Below is a small trained network, with its code and all its weights. Each question gives an input and a class and asks what happens when units are switched off, that is, made to give their printed mean instead of their output.

import numpy as np


def w(rows, s, z=0):
    codes = np.array(rows[::2]) - 128.0
    scale = np.full(codes.shape[1], s)
    scale[-1] = z or s
    return codes * scale


def f(y):
    return y / 2 * (1 + np.tanh(0.7978845608 * (y + 0.044715 * y**3)))


def log_softmax(a):
    a = a - a.max(-1, keepdims=True)
    return a - np.log(np.exp(a).sum(-1, keepdims=True))


def net(x, mask):
    res = np.array(x, float).reshape(1, 6) / 4 @ E
    y = f(res @ A[0][:, :-1].T + A[0][:, -1])
    res = res + np.where(mask, y, B[0][:, -1]) @ B[0][:, :-1]
    return log_softmax(res[-1] @ U[:, :-1].T + U[:, -1])


A, B = {}, {}
E = w([
[111,118,191,162,153,81,88,131,163,110,154,168],'x0',
[38,190,150,196,117,137,74,148,120,184,104,158],'x1',
[161,109,134,84,130,101,128,145,150,142,168,171],'x2',
[119,154,153,119,142,210,9,72,106,162,95,147],'x3',
[123,173,155,156,102,131,165,162,150,82,161,218],'x4',
[107,189,114,131,121,144,105,62,118,163,122,140],'x5',
],0.014)
A[0] = w([
[142,89,165,146,145,112,126,156,120,129,146,145,74],'n1',
[79,226,146,157,68,190,175,141,82,140,106,153,157],'n2',
[138,67,145,82,173,109,125,130,147,132,135,119,48],'n3',
[119,166,149,148,142,131,140,100,125,99,139,170,106],'n4',
[179,129,85,77,111,118,166,94,88,163,115,96,79],'n5',
[127,128,115,134,124,119,98,135,124,111,149,121,102],'n6',
[97,71,122,92,152,108,110,147,97,189,84,48,74],'n7',
[234,73,101,57,126,156,170,115,132,68,130,90,145],'n8',
[134,143,75,68,124,119,137,78,72,162,151,82,73],'n9',
[168,89,149,91,127,141,155,105,105,118,127,151,86],'n10',
[110,128,177,181,122,95,114,155,160,142,162,109,2],'n11',
[188,94,154,101,157,106,117,158,116,163,146,98,105],'n12',
[135,110,148,147,114,104,127,169,62,177,124,100,106],'n13',
[133,128,134,117,130,198,32,81,128,147,97,138,138],'n14',
[90,145,123,139,134,160,56,93,92,154,131,133,105],'n15',
[130,132,142,132,113,146,71,96,82,150,75,136,77],'n16',
[103,141,97,141,119,148,155,174,91,144,112,123,59],'n17',
[78,150,115,136,119,127,133,109,94,180,73,96,68],'n18',
[198,89,104,78,139,163,186,127,134,94,146,99,97],'n19',
[186,126,101,95,150,129,135,132,125,101,140,107,121],'n20',
[179,115,113,125,108,141,128,145,117,107,108,114,105],'n21',
[197,130,61,50,136,154,140,58,112,175,126,78,161],'n22',
[146,176,156,105,109,162,141,141,153,140,180,234,96],'n23',
[134,149,158,98,147,221,8,62,94,152,100,127,155],'n24',
[136,135,141,121,110,149,127,154,129,139,164,179,34],'n25',
[137,133,118,134,121,165,75,123,132,142,145,105,70],'n26',
[183,117,181,86,141,110,125,158,161,82,180,189,123],'n27',
[150,134,191,148,171,153,122,30,168,110,145,178,117],'n28',
[193,100,114,137,141,175,166,156,128,121,120,106,120],'n29',
[125,164,151,131,152,122,140,93,168,120,145,118,41],'n30',
[131,138,114,126,130,107,146,113,99,129,110,131,69],'n31',
[145,174,152,104,107,121,77,66,142,69,147,134,79],'n32',
[132,115,133,88,119,125,107,179,117,187,139,87,73],'n33',
[112,119,146,127,114,146,81,98,99,130,122,118,69],'n34',
[186,121,197,91,141,116,136,153,194,67,163,196,136],'n35',
],0.013,0.0092)
B[0] = w([
[133,121,137,140,129,99,152,93,130,107,175,125,152],'n1',
[104,184,108,175,126,61,98,144,88,98,100,142,196],'n2',
[122,188,131,155,123,105,125,161,112,106,122,108,164],'n3',
[101,151,122,132,110,158,135,136,114,150,135,162,157],'n4',
[185,152,92,103,163,117,124,115,129,145,141,81,175],'n5',
[140,135,148,134,118,131,159,155,120,127,133,130,127],'n6',
[103,78,119,121,106,224,112,118,175,114,103,188,176],'n7',
[71,143,93,137,85,119,141,138,84,146,104,55,252],'n8',
[182,136,87,83,129,129,98,147,168,164,162,125,168],'n9',
[124,94,119,128,100,122,114,113,132,108,156,109,161],'n10',
[145,129,101,120,134,142,168,134,159,116,162,77,151],'n11',
[96,145,133,139,94,125,114,107,104,119,115,119,171],'n12',
[109,119,144,127,143,163,157,108,164,107,112,141,140],'n13',
[195,138,171,53,187,164,130,127,119,213,109,149,206],'n14',
[128,132,176,136,169,111,120,155,81,155,112,127,183],'n15',
[136,88,158,131,140,157,141,102,94,142,131,144,169],'n16',
[124,131,135,152,127,72,100,92,107,90,111,129,139],'n17',
[160,78,164,108,126,71,154,93,152,78,126,103,159],'n18',
[81,119,123,114,93,160,139,116,69,135,123,89,214],'n19',
[105,142,110,126,117,137,128,110,110,121,136,104,178],'n20',
[121,155,105,118,103,113,138,144,133,143,105,93,152],'n21',
[191,132,98,91,169,118,155,187,169,165,178,91,214],'n22',
[136,159,82,137,129,229,104,156,175,191,138,168,190],'n23',
[199,115,161,74,248,184,161,96,143,252,114,127,237],'n24',
[131,128,99,80,122,170,122,135,149,162,136,130,145],'n25',
[139,126,141,121,140,162,139,125,138,178,127,124,147],'n26',
[164,71,144,139,107,115,130,126,157,73,187,124,213],'n27',
[92,132,164,197,119,82,108,147,143,90,117,147,173],'n28',
[108,157,106,132,134,137,136,124,103,120,136,104,174],'n29',
[115,147,136,142,142,144,122,139,140,145,102,140,129],'n30',
[135,129,111,125,131,126,118,139,131,125,144,120,128],'n31',
[133,154,166,166,149,65,152,135,149,91,92,144,152],'n32',
[103,124,152,135,102,140,127,97,127,115,111,146,143],'n33',
[114,142,155,113,138,150,128,140,145,136,134,123,152],'n34',
[151,71,149,111,85,79,125,90,136,79,206,118,225],'n35',
],0.013,0.025)
U = w([
[203,76,156,97,150,116,140,128,243,102,212,96,253],'0',
[140,216,99,165,165,162,59,186,190,166,138,223,120],'1',
[119,122,141,145,87,51,119,132,80,45,174,76,57],'2',
[2,176,118,197,139,110,133,143,105,80,29,87,221],'3',
[170,112,62,92,113,60,89,118,220,74,85,153,23],'4',
[132,123,88,55,152,181,138,136,94,165,118,38,57],'5',
[157,143,231,104,240,175,93,135,146,177,53,177,82],'6',
[67,87,139,154,47,149,117,135,178,50,174,155,114],'7',
],0.0085,0.0041)

Each question gives the input, the list of numbers given to net, and the class t.
The units are the neurons (one row each of A and B). Each row of codes is followed by its name. A weight is (code - 128) times the scale printed after its matrix; where a second scale follows, it is the last column's (A, B and U).
mask holds one flag per neuron, in row order. A switched-off neuron (its flag False) gives its mean, the last column of its row in B, instead of its output. The means were averaged over made-up inputs and are rounded, as every weight is.
A unit's drop is (log p(t) with every unit on - log p(t) with that unit switched off) / (log p(t) with every unit on - log p(t) with every unit switched off).
The circuit of an input: a set's keep is (log p(t) with only the set's units on - log p(t) with every unit switched off) / (log p(t) with every unit on - log p(t) with every unit switched off). Starting from the 12 units with the biggest drops (on a tie, the unit counted first), units are removed one at a time, each time the one whose removal leaves the highest keep (on an exact tie, the one counted first), for as long as the keep stays at least 0.8.
units of the circuit, in order: the units of the circuit, biggest drop first
unit that matters most: the unit with the biggest drop
top k neurons: the k neurons with the biggest drops, biggest first
drop when u is switched off: that unit's drop, to one decimal
input [-2,1,-5,2,7,-7], class 7: units of the circuit, in order	[n24]
input [1,6,-3,-4,-2,-4], class 3: units of the circuit, in order	[n24 n35]
input [-2,5,2,0,-1,-4], class 3: units of the circuit, in order	[n24 n22]
input [5,4,-6,-8,-5,0], class 0: top 3 neurons	[n8 n2 n19]
input [1,8,-7,0,5,1], class 6: top 3 neurons	[n8 n19 n15]
input [5,-1,-6,-5,-4,4], class 0: top 2 neurons	[n8 n2]
input [2,0,7,-1,-8,7], class 6: units of the circuit, in order	[n35 n8]
input [-1,0,0,3,2,-7], class 7: top 2 neurons	[n24 n22]
input [8,-1,-1,-1,-7,-6], class 7: top 2 neurons	[n7 n24]
input [4,-8,2,-8,8,8], class 7: top 2 neurons	[n23 n24]
input [5,6,2,-5,-4,2], class 0: top 3 neurons	[n8 n2 n19]
input [-1,7,-2,-2,6,-4], class 1: top 3 neurons	[n8 n23 n19]
input [1,2,8,-2,-5,0], class 0: top 4 neurons	[n8 n2 n19 n28]
input [0,5,-6,-8,-6,1], class 3: top 4 neurons	[n35 n24 n27 n22]
input [-8,6,-3,-5,8,8], class 3: units of the circuit, in order	[n2]
input [0,-3,4,0,8,2], class 7: units of the circuit, in order	[n24 n22]
input [2,-1,-3,-1,-4,-2], class 3: top 2 neurons	[n24 n14]
input [-2,-8,8,2,-4,-7], class 2: top 2 neurons	[n24 n35]
input [1,1,-1,-5,4,2], class 7: top 3 neurons	[n24 n22 n14]
input [-8,0,6,1,8,2], class 1: units of the circuit, in order	[n23]
input [-7,7,6,-5,4,0], class 1: top 2 neurons	[n8 n23]
input [6,8,0,-8,4,-2], class 7: top 3 neurons	[n24 n22 n14]
input [-5,7,-8,-5,-8,-4], class 4: drop when n8 is switched off	0.1
input [5,-7,8,-2,5,8], class 7: drop when n24 is switched off	0.3
input [-2,6,-7,-6,-6,2], class 3: drop when n24 is switched off	0.3
input [4,6,-2,-7,-1,1], class 3: drop when n35 is switched off	0.4
input [-5,-1,6,-4,8,-6], class 7: unit that matters most	n23
